Below are the code and all the weights of a small trained network. Each question names an input and a class and asks about switching units off, where a switched-off unit gives its printed mean instead of its output.

import numpy as np


def w(rows, s, z=0):
    codes = np.array(rows[::2]) - 128.0
    scale = np.full(codes.shape[1], s)
    scale[-1] = z or s
    return codes * scale


def f(y):
    return np.maximum(y, 0)


def log_softmax(a):
    a = a - a.max(-1, keepdims=True)
    return a - np.log(np.exp(a).sum(-1, keepdims=True))


def net(x, mask):
    res = np.array(x, float).reshape(1, 4) / 4 @ E
    y = f(res @ A[0][:, :-1].T + A[0][:, -1])
    res = res + np.where(mask, y, B[0][:, -1]) @ B[0][:, :-1]
    return log_softmax(res[-1] @ U[:, :-1].T + U[:, -1])


A, B = {}, {}
E = w([
[187,33,172,243,62,166,89],'x0',
[129,112,149,116,109,114,146],'x1',
[87,205,173,137,139,255,211],'x2',
[167,141,143,16,56,179,40],'x3',
],0.0095)
A[0] = w([
[138,159,142,134,105,209,217,122],'N0',
[133,115,140,190,63,142,117,19],'N1',
[147,64,58,126,150,54,53,215],'N2',
[159,52,147,210,69,195,102,91],'N3',
[162,112,115,215,109,169,101,86],'N4',
[147,107,174,141,82,150,107,91],'N5',
[131,206,211,159,126,244,123,110],'N6',
[100,192,71,33,156,88,193,114],'N7',
[35,135,236,121,131,253,175,101],'N8',
[71,133,147,215,172,85,207,139],'N9',
[137,83,147,37,115,185,71,129],'N10',
[112,67,94,180,199,93,205,146],'N11',
[135,114,184,194,86,151,106,2],'N12',
[210,166,133,41,78,201,76,101],'N13',
[178,58,47,95,108,35,64,199],'N14',
],0.0076,0.00092)
B[0] = w([
[110,98,70,204,113,112,127,218],'N0',
[144,133,207,90,90,31,77,177],'N1',
[128,71,19,199,64,114,184,234],'N2',
[74,254,169,88,106,85,65,226],'N3',
[57,202,167,43,198,57,41,192],'N4',
[128,160,153,131,166,101,48,171],'N5',
[109,103,93,243,75,108,188,231],'N6',
[39,234,137,91,116,101,88,246],'N7',
[121,92,37,244,108,70,190,254],'N8',
[195,117,172,107,220,215,155,246],'N9',
[186,22,158,86,174,200,141,202],'N10',
[216,91,220,92,231,214,115,231],'N11',
[37,149,143,85,143,82,88,183],'N12',
[207,54,194,116,208,183,109,226],'N13',
[85,80,72,169,79,150,156,252],'N14',
],0.0057,0.0091)
U = w([
[121,57,52,227,75,110,182,254],'0',
[248,49,233,84,255,244,123,90],'1',
[48,240,191,61,137,60,77,47],'2',
],0.0062,0.00034)

Each question gives the input, the list of numbers given to net, and the class t.
The units are the neurons (one row each of A and B). Each row of codes is followed by its name. A weight is (code - 128) times the scale printed after its matrix; where a second scale follows, it is the last column's (A, B and U).
mask holds one flag per neuron, in row order. A switched-off neuron (its flag False) gives its mean, the last column of its row in B, instead of its output. The means were averaged over made-up inputs and are rounded, as every weight is.
A unit's drop is (log p(t) with every unit on - log p(t) with that unit switched off) / (log p(t) with every unit on - log p(t) with every unit switched off).
The circuit of an input: a set's keep is (log p(t) with only the set's units on - log p(t) with every unit switched off) / (log p(t) with every unit on - log p(t) with every unit switched off). Starting from the 12 units with the biggest drops (on a tie, the unit counted first), units are removed one at a time, each time the one whose removal leaves the highest keep (on an exact tie, the one counted first), for as long as the keep stays at least 0.8.
units of the circuit, in order: the units of the circuit, biggest drop first
top k neurons: the k neurons with the biggest drops, biggest first
drop when u is switched off: that unit's drop, to one decimal
input [8,-6,4,4], class 2: units of the circuit, in order : (N3)
input [-6,8,7,-5], class 0: top 2 neurons : (N8 N0)
input [8,-3,6,-8], class 1: top 2 neurons : (N9 N11)
input [-8,4,-8,2], class 0: top 2 neurons : (N2 N14)
input [-7,-1,-7,3], class 0: top 3 neurons : (N2 N14 N3)
input [6,-3,4,1], class 2: units of the circuit, in order : (N3 N4)
input [-3,8,3,-5], class 1: top 3 neurons : (N9 N11 N2)
input [-4,0,8,6], class 0: top 2 neurons : (N8 N6)
input [4,6,-2,-5], class 1: top 3 neurons : (N11 N7 N9)
input [-8,-6,-8,2], class 0: top 2 neurons : (N2 N14)
input [5,2,3,-3], class 2: top 2 neurons : (N3 N4)
input [4,1,7,3], class 0: top 2 neurons : (N8 N6)
input [-2,-3,-4,-5], class 1: top 2 neurons : (N11 N8)
input [6,-3,1,-6], class 1: units of the circuit, in order : (N11)
input [3,-2,3,-6], class 1: drop when N1 is switched off : 0.0
input [2,6,-1,1], class 2: drop when N6 is switched off : 0.2
input [6,-7,8,3], class 0: drop when N6 is switched off : 0.5
